Small tables with named rows and columns. After each table, cells are looked up by row and column.

godi
fields: govon, pem, kon
rom: [135, 210, 47]
kugukez: [131, 211, 239]
zizara: [129, 221, 134]

pem of rom is 210
pem of zizara is 221
govon of kugukez is 131
kon of zizara is 134
pem of kugukez is 211
govon of rom is 135
kon of kugukez is 239
kon of rom is 47
govon of zizara is 129
Row with the largest kon: kugukez

madazi
         sike  paru  bonubot  reruk  lufuve
bik       116   136      133     49      27
nerus     121   150       42     82      52
ramu      107    54      120     42     105
nodosiz    37    75       64     78      36
dumu       46    38      110     63     115
gop        13    41       32     88     117
zos       165    79       27     37      50
fafif      61    82      177     63      47
gotanad   157    59      116     32      79
saret     114    31      202     22      43

gotanad, reruk -> 32
saret, paru -> 31
ramu, lufuve -> 105
dumu, sike -> 46
dumu, bonubot -> 110
saret, reruk -> 22
nerus, bonubot -> 42
bik, lufuve -> 27
dumu, lufuve -> 115
nodosiz, sike -> 37

zolobuf
|  | bag | piza | lomako | ritusur | fure | vusatib | davazu |
|---|---|---|---|---|---|---|---|
| timorib | 449 | 446 | 428 | 451 | 400 | 447 | 435 |
| rop | 454 | 336 | 380 | 249 | 338 | 476 | 398 |
| ter | 457 | 440 | 430 | 451 | 400 | 442 | 435 |
| matipa | 452 | 440 | 428 | 449 | 401 | 444 | 436 |
| geponum | 455 | 509 | 589 | 278 | 361 | 341 | 435 |
| kevoma | 213 | 307 | 414 | 239 | 846 | 446 | 439 |
| fidune | 412 | 427 | 383 | 215 | 446 | 382 | 583 |
| san | 386 | 353 | 455 | 262 | 334 | 370 | 630 |

geponum, davazu => 435
rop, davazu => 398
kevoma, fure => 846
fidune, ritusur => 215
kevoma, ritusur => 239
ter, piza => 440
matipa, ritusur => 449
timorib, ritusur => 451
geponum, bag => 455
rop, fure => 338
ter, ritusur => 451
Which row has the largest fure? kevoma

Table norozol
,tugis,risep,nupati,leb
timiv,41,5,14,47
niz,33,36,33,33
zozev,66,58,29,52
masum,63,78,67,-21
pizu,24,39,36,42
furek,11,42,39,54
goferu,84,34,26,-1
rebab,35,-86,42,-41
tamu,39,19,26,41
kifal,-23,-1,-27,73
vaf,-8,41,35,47
vas,47,38,39,33
guketot,79,66,26,64

risep of zozev is 58
nupati of vaf is 35
leb of timiv is 47
leb of vaf is 47
tugis of vas is 47
tugis of vaf is -8
risep of timiv is 5
tugis of zozev is 66
tugis of tamu is 39
leb of niz is 33
risep of goferu is 34
nupati of furek is 39
tugis of niz is 33
leb of tamu is 41
risep of vas is 38
Which row has the largest nupati? masum

bodel:
,bufe,notisak,bebiv
niku,512,-5820,-1774
fik,-2568,1014,-1515
saluzaf,793,-6474,-2488
kel,-4212,-5152,-1915
mufuz,-4391,-1609,-2031
zun,6182,861,-1871
per,-260,-4305,-1837

What is the bufe of zun in bodel?
6182
What is the notisak of per in bodel?
-4305
What is the notisak of niku in bodel?
-5820
What is the bufe of niku in bodel?
512
What is the bufe of per in bodel?
-260
What is the notisak of saluzaf in bodel?
-6474
What is the bebiv of mufuz in bodel?
-2031
What is the bebiv of kel in bodel?
-1915
What is the bebiv of per in bodel?
-1837
What is the bebiv of fik in bodel?
-1515
What is the notisak of mufuz in bodel?
-1609
What is the bufe of saluzaf in bodel?
793
What is the notisak of fik in bodel?
1014
What is the bufe of kel in bodel?
-4212
What is the bufe of mufuz in bodel?
-4391

dimek =
,mibiru,nukezu,nomope,monok,sesafe,pesigu,fep,vobita
bovef,-586,-677,-721,-413,-718,-713,-464,-649
nev,-431,-693,-657,-398,-527,671,-526,-583
vebe,-650,-651,-632,-303,-715,-617,-436,-555
sig,-709,-687,-675,-671,-674,-616,-704,-657
gupipu,-698,-703,-711,-707,-682,-710,-701,-723

monok of bovef: -413
sesafe of gupipu: -682
pesigu of nev: 671
mibiru of nev: -431
mibiru of gupipu: -698
vobita of gupipu: -723
pesigu of bovef: -713
monok of sig: -671
sesafe of sig: -674
nukezu of vebe: -651
sesafe of vebe: -715
fep of nev: -526
sesafe of nev: -527
nomope of vebe: -632
pesigu of vebe: -617
mibiru of bovef: -586
fep of sig: -704
nukezu of sig: -687
vobita of sig: -657
Which row has the largest sesafe? nev

lun.tsv
	popafe	golar	gokupum	dabar	begivir	dalir	nodanu
big	25886	11486	-31614	28976	9624	17185	7624
boza	16252	16304	-21945	35626	25834	30020	11469
gobif	30734	-48882	-42832	17880	14544	37585	6297
munog	26690	-44230	-29711	26887	16584	23575	9038
nim	24161	-50722	-67346	21373	10481	41512	-4955
dob	53429	-13156	-20226	29813	4936	28623	19888
nepopek	18676	-48768	-72551	15433	3463	42162	-7080

gokupum of munog: -29711
gokupum of big: -31614
dabar of dob: 29813
gokupum of gobif: -42832
dalir of gobif: 37585
dalir of boza: 30020
dabar of big: 28976
begivir of nepopek: 3463
golar of munog: -44230
popafe of boza: 16252
popafe of big: 25886
dabar of boza: 35626
golar of dob: -13156
dalir of dob: 28623
begivir of dob: 4936
popafe of munog: 26690
nodanu of munog: 9038

buv
|  | monofo | nebebur | toruva |
|---|---|---|---|
| zop | -1.22 | 3.63 | -6.85 |
| gam | -5.93 | -2.14 | -0.10 |
| bip | -0.38 | -0.91 | -0.51 |
| daga | -3.27 | -4.73 | 3.80 |
| lopose | -0.99 | 3.00 | -7.80 |
| darofem | -0.03 | -2.01 | -0.68 |
| dimapo | -1.15 | -4.06 | -2.31 |
| pobu | -1.35 | -5.73 | -4.93 |
| fafafu | -2.71 | -3.43 | -7.77 |
| guviziz | -3.41 | -1.64 | -1.57 |
| kupar | -4.59 | -4.16 | 7.30 |
| kob | 0.00 | -3.20 | -1.45 |
| daziza | -1.40 | -0.26 | -0.12 |
| govo | -3.87 | -6.10 | 5.69 |

monofo of daga is -3.27
toruva of lopose is -7.80
nebebur of fafafu is -3.43
nebebur of daga is -4.73
toruva of govo is 5.69
nebebur of guviziz is -1.64
monofo of gam is -5.93
nebebur of pobu is -5.73
nebebur of govo is -6.10

rez:
	gugeka	lize	tusa	muz	falal	vare
lun	73061	46625	77807	31078	46191	22820
mor	41172	34832	44870	32274	34344	38358
kezuzo	40443	50264	21523	46714	34233	37803
pem	51117	14782	29142	1428	25753	16446

What is the gugeka of lun in rez? 73061
What is the muz of mor in rez? 32274
What is the lize of lun in rez? 46625
What is the tusa of mor in rez? 44870
What is the vare of mor in rez? 38358
What is the vare of lun in rez? 22820
What is the muz of lun in rez? 31078
What is the falal of lun in rez? 46191
What is the vare of kezuzo in rez? 37803
What is the gugeka of pem in rez? 51117
What is the tusa of kezuzo in rez? 21523
What is the lize of kezuzo in rez? 50264
What is the muz of pem in rez? 1428
What is the tusa of pem in rez? 29142
What is the gugeka of mor in rez? 41172
What is the lize of pem in rez? 14782
Row with the largest gugeka: lun

